Look-ups in named tables: a row name and a column name give one cell, copied from the table.

Table tegev
|  | gel | nidi | pepevo | vetasi |
|---|---|---|---|---|
| madovi | 55.442 | 39.846 | 77.355 | 49.238 |
| regud | 64.801 | 16.913 | 75.025 | 29.373 |
| kozal | 51.453 | 89.099 | 71.302 | 66.542 |
| buda | 46.145 | 82.320 | 78.411 | 63.836 |
| dokeg | 74.089 | 4.689 | 64.779 | 31.435 |
| faf | 70.918 | 79.103 | 47.760 | 63.943 |
| nopaz | 73.496 | 76.921 | 43.812 | 65.448 |
| pif | 68.313 | 79.776 | 50.610 | 60.011 |
| rogobig | 58.169 | 36.100 | 78.870 | 29.281 |
| zit | 57.582 | 43.004 | 76.802 | 33.241 |

What is the vetasi of madovi in tegev?
49.238
What is the vetasi of rogobig in tegev?
29.281
What is the nidi of dokeg in tegev?
4.689
What is the pepevo of regud in tegev?
75.025
What is the gel of rogobig in tegev?
58.169
What is the gel of pif in tegev?
68.313
What is the pepevo of buda in tegev?
78.411
What is the nidi of kozal in tegev?
89.099
What is the vetasi of pif in tegev?
60.011
What is the vetasi of kozal in tegev?
66.542
What is the nidi of madovi in tegev?
39.846
What is the vetasi of faf in tegev?
63.943
What is the nidi of pif in tegev?
79.776
What is the pepevo of pif in tegev?
50.610
Which row has the largest nidi? kozal

rab:
|  | bak | fuz |
|---|---|---|
| kaz | 0.8 | 0.3 |
| tuz | 1.0 | 0.0 |
| sas | 0.8 | 0.5 |

What is the bak of kaz in rab? 0.8
What is the bak of tuz in rab? 1.0
What is the fuz of tuz in rab? 0.0
What is the fuz of sas in rab? 0.5
What is the fuz of kaz in rab? 0.3
What is the bak of sas in rab? 0.8
Row with the largest fuz: sas

tos =
,litemip,guz,zis,muze,zafupo,gupa,nufa
vevu,0.1,0.2,0.1,0.6,0.0,-0.1,0.2
dezase,0.1,-0.1,0.2,0.0,0.1,0.3,0.2
nul,0.1,0.6,0.4,0.7,0.8,-0.8,0.2
rigedur,0.2,0.1,0.2,0.1,0.1,0.2,0.2

What is the muze of dezase in tos?
0.0
What is the zafupo of dezase in tos?
0.1
What is the zis of rigedur in tos?
0.2
What is the zafupo of nul in tos?
0.8
What is the guz of rigedur in tos?
0.1
What is the zafupo of vevu in tos?
0.0
What is the zis of nul in tos?
0.4
What is the nufa of nul in tos?
0.2
What is the zafupo of rigedur in tos?
0.1
What is the guz of dezase in tos?
-0.1
What is the zis of dezase in tos?
0.2
What is the muze of rigedur in tos?
0.1
What is the gupa of dezase in tos?
0.3
What is the gupa of rigedur in tos?
0.2
What is the muze of vevu in tos?
0.6
What is the litemip of dezase in tos?
0.1

tol.tsv
	taki	dok	muz	rulidup	vif	faveb	poz	bef
fibubot	62	174	62	241	174	142	48	74
papiloz	44	48	48	55	209	50	85	83
buduz	45	66	88	94	65	53	34	44
lor	34	138	51	48	87	59	75	60

What is the rulidup of fibubot in tol?
241
What is the faveb of papiloz in tol?
50
What is the bef of lor in tol?
60
What is the dok of buduz in tol?
66
What is the poz of buduz in tol?
34
What is the dok of fibubot in tol?
174
What is the bef of buduz in tol?
44
What is the dok of papiloz in tol?
48
What is the dok of lor in tol?
138
What is the faveb of buduz in tol?
53
What is the taki of fibubot in tol?
62
What is the rulidup of lor in tol?
48
What is the poz of papiloz in tol?
85
What is the muz of lor in tol?
51
What is the muz of papiloz in tol?
48
Which row has the largest poz? papiloz

ganed:
columns: kosam, falova, tudi, pez, bofer, ganuleb, keso, bodil, mer, fum
zokuniv: [24512, 59070, 70524, 60815, 43758, 46560, 62686, 65274, 79760, 50592]
felefaz: [46160, 57387, 39165, 51711, 65828, 64215, 57017, 60987, 65754, 63727]
koz: [74561, 86612, 56537, 22973, 66717, 87276, 47925, 33232, 80226, 36543]
navag: [35299, 76855, 59662, 41770, 49538, 52502, 66053, 55165, 70799, 68094]
sedu: [48861, 69144, 60986, 41953, 53019, 57468, 55772, 65152, 62221, 74340]
bulas: [74314, 51758, 77536, 75720, 24021, 59526, 96457, 34690, 58882, 35635]
gupagor: [19525, 74263, 56133, 73703, 20582, 46560, 48310, 61020, 63112, 73539]
mel: [35492, 62375, 56948, 45415, 30887, 51030, 50977, 57421, 47532, 78240]
namuzub: [35719, 76156, 39165, 77864, 55892, 73274, 47925, 42285, 62286, 79479]
duz: [19525, 72993, 55450, 77211, 20582, 79473, 95695, 18611, 48740, 51482]
sevine: [42397, 51758, 67138, 63882, 29537, 55718, 57120, 21054, 45810, 35635]
zuk: [49376, 84694, 50096, 49656, 63460, 55650, 78721, 54818, 45810, 59691]
pive: [44136, 63487, 42230, 22973, 42545, 87145, 60698, 18611, 76061, 77872]
zapip: [60326, 70488, 76150, 49574, 42519, 47054, 74541, 40126, 55834, 56545]

bofer of namuzub: 55892
tudi of pive: 42230
keso of gupagor: 48310
mer of zapip: 55834
kosam of bulas: 74314
pez of zapip: 49574
bofer of koz: 66717
bodil of sevine: 21054
fum of sedu: 74340
fum of zapip: 56545
tudi of navag: 59662
Row with the largest ganuleb: koz

